Below are the code and all the weights of a small trained network. Each question names an input and a class and asks about switching units off, where a switched-off unit gives its printed mean instead of its output.

import numpy as np


def w(rows, s, z=0):
    codes = np.array(rows[::2]) - 128.0
    scale = np.full(codes.shape[1], s)
    scale[-1] = z or s
    return codes * scale


def norm(h):
    return h / np.sqrt((h * h).mean(-1, keepdims=True) + 1e-5)


def f(y):
    return y / 2 * (1 + np.tanh(0.7978845608 * (y + 0.044715 * y**3)))


def log_softmax(a):
    a = a - a.max(-1, keepdims=True)
    return a - np.log(np.exp(a).sum(-1, keepdims=True))


def net(x, mask):
    res = np.array(x, float).reshape(1, 8) / 4 @ E
    u = 0
    for l in range(2):
        y = f(norm(res) @ A[l][:, :-1].T + A[l][:, -1])
        res = res + np.where(mask[u : u + 12], y, B[l][:, -1]) @ B[l][:, :-1]
        u += 12
    return log_softmax(norm(res)[-1] @ U[:, :-1].T + U[:, -1])


A, B = {}, {}
E = w([
[126,121,123,133],'x0',
[60,200,123,132],'x1',
[127,135,130,118],'x2',
[149,179,129,5],'x3',
[72,56,91,92],'x4',
[124,128,127,130],'x5',
[179,168,5,141],'x6',
[129,130,133,125],'x7',
],0.013)
A[0] = w([
[163,145,35,92,39],'0.n0',
[253,52,117,103,34],'0.n1',
[156,146,21,172,1],'0.n2',
[169,175,145,168,82],'0.n3',
[161,140,47,148,9],'0.n4',
[251,216,120,166,80],'0.n5',
[123,24,54,84,87],'0.n6',
[170,167,149,170,81],'0.n7',
[46,108,31,97,94],'0.n8',
[107,110,50,254,142],'0.n9',
[51,209,79,137,122],'0.n10',
[108,74,79,120,60],'0.n11',
],0.019,0.0062)
B[0] = w([
[192,100,188,44,178],'0.n0',
[109,83,3,114,188],'0.n1',
[137,48,176,58,191],'0.n2',
[32,137,140,165,155],'0.n3',
[146,71,178,71,166],'0.n4',
[27,201,137,148,206],'0.n5',
[15,221,150,159,200],'0.n6',
[48,151,154,158,154],'0.n7',
[24,201,133,139,195],'0.n8',
[211,101,130,234,251],'0.n9',
[61,108,56,128,190],'0.n10',
[44,151,147,165,156],'0.n11',
],0.035,0.012)
A[1] = w([
[165,111,92,114,184],'1.n0',
[85,64,244,105,165],'1.n1',
[116,120,145,126,61],'1.n2',
[126,126,54,193,37],'1.n3',
[81,37,196,79,105],'1.n4',
[123,179,71,118,154],'1.n5',
[143,150,140,32,138],'1.n6',
[147,251,101,58,238],'1.n7',
[137,170,177,159,252],'1.n8',
[112,130,139,129,12],'1.n9',
[158,81,167,141,126],'1.n10',
[134,153,114,120,71],'1.n11',
],0.025,0.0019)
B[1] = w([
[112,110,63,136,131],'1.n0',
[215,195,53,105,247],'1.n1',
[139,140,119,127,139],'1.n2',
[70,39,134,90,205],'1.n3',
[182,160,23,102,218],'1.n4',
[113,58,96,153,169],'1.n5',
[190,57,131,151,178],'1.n6',
[150,50,158,252,194],'1.n7',
[183,181,142,155,183],'1.n8',
[135,141,113,134,140],'1.n9',
[163,73,101,58,163],'1.n10',
[106,124,133,153,125],'1.n11',
],0.036,0.013)
U = w([
[245,139,94,57,128],'0',
[127,106,106,137,249],'1',
[126,109,117,125,230],'2',
[78,59,76,110,56],'3',
[176,37,181,189,22],'4',
[123,128,112,119,161],'5',
[129,120,121,105,139],'6',
[67,222,136,105,3],'7',
],0.011,0.0042)

Each question gives the input, the list of numbers given to net, and the class t.
The units are the neurons (one row each of A and B). Each row of codes is followed by its name. A weight is (code - 128) times the scale printed after its matrix; where a second scale follows, it is the last column's (A, B and U).
mask holds one flag per neuron, layer by layer. A switched-off neuron (its flag False) gives its mean, the last column of its row in B, instead of its output. The means were averaged over made-up inputs and are rounded, as every weight is.
A unit's drop is (log p(t) with every unit on - log p(t) with that unit switched off) / (log p(t) with every unit on - log p(t) with every unit switched off).
The circuit of an input: a set's keep is (log p(t) with only the set's units on - log p(t) with every unit switched off) / (log p(t) with every unit on - log p(t) with every unit switched off). Starting from the 12 units with the biggest drops (on a tie, the unit counted first), units are removed one at a time, each time the one whose removal leaves the highest keep (on an exact tie, the one counted first), for as long as the keep stays at least 0.8.
circuit, biggest first: the units of the circuit, biggest drop first
unit that matters most: the unit with the biggest drop
top k neurons: the k neurons with the biggest drops, biggest first
k most important neurons of layer l: the k neurons of layer l with the biggest drops, biggest first
drop when u is switched off: that unit's drop, to one decimal
input [3,5,-2,5,4,-7,8,5], class 0: unit that matters most -> 0.n0
input [-6,-5,0,-6,-1,2,8,8], class 0: circuit, biggest first -> (0.n2, 1.n1)
input [-7,-2,-5,4,7,7,7,5], class 0: 4 most important neurons of layer 1 -> (1.n1, 1.n6, 1.n4, 1.n3)
input [-3,6,6,3,-3,-2,-8,4], class 0: circuit, biggest first -> (0.n5, 1.n1)
input [-2,-5,5,8,0,3,-5,-4], class 4: top 3 neurons -> (0.n2, 0.n4, 1.n6)
input [-2,7,7,8,-5,8,-5,4], class 4: 2 most important neurons of layer 0 -> (0.n2, 0.n9)
input [5,2,-2,8,-8,4,6,-6], class 4: top 2 neurons -> (1.n7, 0.n5)
input [-4,1,4,-6,8,7,0,-1], class 7: circuit, biggest first -> (0.n6, 1.n7)
input [-7,-2,1,7,3,4,3,4], class 4: 2 most important neurons of layer 0 -> (0.n2, 0.n0)
input [-8,-7,5,7,6,-3,-8,-3], class 0: top 2 neurons -> (0.n8, 0.n5)
input [-4,-4,-5,8,-5,-6,-2,1], class 4: 2 most important neurons of layer 1 -> (1.n7, 1.n4)
input [-6,-3,-5,8,-1,8,6,0], class 4: top 2 neurons -> (1.n7, 1.n6)
input [0,7,5,8,8,-4,-4,3], class 4: 3 most important neurons of layer 1 -> (1.n7, 1.n1, 1.n4)
input [-7,-7,-2,-8,4,4,6,-5], class 4: unit that matters most -> 0.n9
input [-4,5,1,8,-7,5,7,5], class 4: top 2 neurons -> (1.n7, 0.n0)
input [3,-4,0,-3,6,5,3,-4], class 7: 2 most important neurons of layer 0 -> (0.n6, 0.n8)
input [1,5,-4,5,2,-1,5,-1], class 0: top 2 neurons -> (0.n0, 0.n1)
input [-3,-6,-3,2,-3,-8,-8,-1], class 0: 2 most important neurons of layer 0 -> (0.n9, 0.n10)
input [4,1,5,-8,4,8,2,-5], class 4: 3 most important neurons of layer 0 -> (0.n9, 0.n5, 0.n1)
input [-3,2,0,4,-8,6,5,2], class 7: circuit, biggest first -> (0.n5)
input [0,6,-6,8,3,7,-1,4], class 4: drop when 0.n2 is switched off -> 0.2
input [6,-1,2,-4,-2,-2,-6,3], class 0: drop when 0.n0 is switched off -> 0.0
input [0,-8,6,-7,5,1,-8,-8], class 0: drop when 0.n9 is switched off -> 0.5
